Here is a tiny trained network, its code and every weight. The questions are about switching its units off for an input and a class, where a switched-off unit gives its printed mean instead of its output.

import numpy as np


def w(rows, s, z=0):
    codes = np.array(rows[::2]) - 128.0
    scale = np.full(codes.shape[1], s)
    scale[-1] = z or s
    return codes * scale


def f(y):
    return y / 2 * (1 + np.tanh(0.7978845608 * (y + 0.044715 * y**3)))


def log_softmax(a):
    a = a - a.max(-1, keepdims=True)
    return a - np.log(np.exp(a).sum(-1, keepdims=True))


def net(x, mask):
    res = np.array(x, float).reshape(1, 3) / 4 @ E
    y = f(res @ A[0][:, :-1].T + A[0][:, -1])
    res = res + np.where(mask, y, B[0][:, -1]) @ B[0][:, :-1]
    return log_softmax(res[-1] @ U[:, :-1].T + U[:, -1])


A, B = {}, {}
E = w([
[135,205,2],'x0',
[55,25,52],'x1',
[1,168,152],'x2',
],0.0081)
A[0] = w([
[106,176,151,149],'n1',
[239,8,143,196],'n2',
[126,109,182,67],'n3',
[60,162,135,175],'n4',
[88,33,127,94],'n5',
[118,169,59,59],'n6',
[128,155,89,86],'n7',
[123,164,73,161],'n8',
[139,245,157,81],'n9',
[114,62,81,64],'n10',
[90,49,68,69],'n11',
[139,176,57,84],'n12',
[193,114,116,107],'n13',
[125,173,68,80],'n14',
[136,188,197,63],'n15',
[64,173,150,105],'n16',
[126,85,192,98],'n17',
[137,189,155,78],'n18',
[116,109,99,30],'n19',
[242,83,106,217],'n20',
[114,59,87,72],'n21',
[66,145,161,193],'n22',
[100,94,245,161],'n23',
[124,55,191,138],'n24',
[91,202,62,106],'n25',
[113,96,101,63],'n26',
[124,183,2,102],'n27',
[29,153,178,194],'n28',
[105,73,70,82],'n29',
[98,88,198,203],'n30',
[187,198,178,60],'n31',
[197,108,116,99],'n32',
[88,168,79,142],'n33',
[65,214,140,204],'n34',
[155,250,189,52],'n35',
[185,122,123,144],'n36',
[128,53,74,73],'n37',
[146,196,56,73],'n38',
[228,189,164,74],'n39',
[97,203,63,101],'n40',
[30,102,66,71],'n41',
[117,140,101,253],'n42',
[50,217,182,116],'n43',
[182,126,65,190],'n44',
],0.013,0.0037)
B[0] = w([
[111,41,103,163],'n1',
[206,71,64,255],'n2',
[170,147,201,151],'n3',
[160,2,26,188],'n4',
[140,82,185,197],'n5',
[150,132,189,175],'n6',
[168,155,165,148],'n7',
[216,170,144,180],'n8',
[106,58,182,208],'n9',
[62,105,207,172],'n10',
[53,80,178,197],'n11',
[195,167,193,186],'n12',
[144,25,96,164],'n13',
[168,127,163,173],'n14',
[95,81,165,178],'n15',
[152,26,86,178],'n16',
[206,208,208,176],'n17',
[60,58,153,161],'n18',
[81,117,218,129],'n19',
[155,51,61,232],'n20',
[79,88,190,173],'n21',
[214,73,66,189],'n22',
[236,150,177,229],'n23',
[211,228,181,201],'n24',
[204,172,162,203],'n25',
[62,141,182,139],'n26',
[182,142,192,235],'n27',
[192,49,62,226],'n28',
[81,72,178,177],'n29',
[205,181,138,206],'n30',
[58,111,154,192],'n31',
[108,54,65,166],'n32',
[154,153,114,180],'n33',
[141,83,93,217],'n34',
[45,88,174,219],'n35',
[113,22,67,162],'n36',
[52,78,154,180],'n37',
[181,129,204,198],'n38',
[50,50,189,207],'n39',
[198,131,168,201],'n40',
[140,22,159,205],'n41',
[169,153,87,173],'n42',
[103,73,57,219],'n43',
[176,122,101,195],'n44',
],0.0066,0.0094)
U = w([
[205,129,237,106],'0',
[14,36,246,129],'1',
[157,41,77,64],'2',
[152,101,111,254],'3',
[39,169,197,70],'4',
[81,198,122,49],'5',
],0.011,0.0074)

Each question gives the input, the list of numbers given to net, and the class t.
The units are the neurons (one row each of A and B). Each row of codes is followed by its name. A weight is (code - 128) times the scale printed after its matrix; where a second scale follows, it is the last column's (A, B and U).
mask holds one flag per neuron, in row order. A switched-off neuron (its flag False) gives its mean, the last column of its row in B, instead of its output. The means were averaged over made-up inputs and are rounded, as every weight is.
A unit's drop is (log p(t) with every unit on - log p(t) with that unit switched off) / (log p(t) with every unit on - log p(t) with every unit switched off).
The circuit of an input: a set's keep is (log p(t) with only the set's units on - log p(t) with every unit switched off) / (log p(t) with every unit on - log p(t) with every unit switched off). Starting from the 12 units with the biggest drops (on a tie, the unit counted first), units are removed one at a time, each time the one whose removal leaves the highest keep (on an exact tie, the one counted first), for as long as the keep stays at least 0.8.
circuit, biggest first: the units of the circuit, biggest drop first
most important unit: the unit with the biggest drop
k most important neurons: the k neurons with the biggest drops, biggest first
drop when u is switched off: that unit's drop, to one decimal
input [5,-6,-4], class 1: circuit, biggest first : n39, n35
input [-6,1,-8], class 2: 2 most important neurons : n2, n20
input [4,-8,7], class 1: circuit, biggest first : n35
input [7,8,6], class 1: 2 most important neurons : n11, n41
input [-6,-8,7], class 1: 2 most important neurons : n35, n15
input [-7,-8,3], class 1: 2 most important neurons : n35, n39
input [1,6,7], class 2: 2 most important neurons : n28, n4
input [-2,-6,-7], class 2: 2 most important neurons : n2, n20
input [5,-6,4], class 1: 2 most important neurons : n35, n9
input [-6,6,3], class 0: 3 most important neurons : n24, n23, n30
input [-3,-5,-6], class 2: drop when n2 is switched off : 0.5
input [0,-3,-3], class 3: drop when n12 is switched off : -0.1
input [2,-1,3], class 3: drop when n17 is switched off : -0.1
input [2,-2,6], class 2: drop when n39 is switched off : 0.0
input [-3,0,2], class 3: most important unit : n27
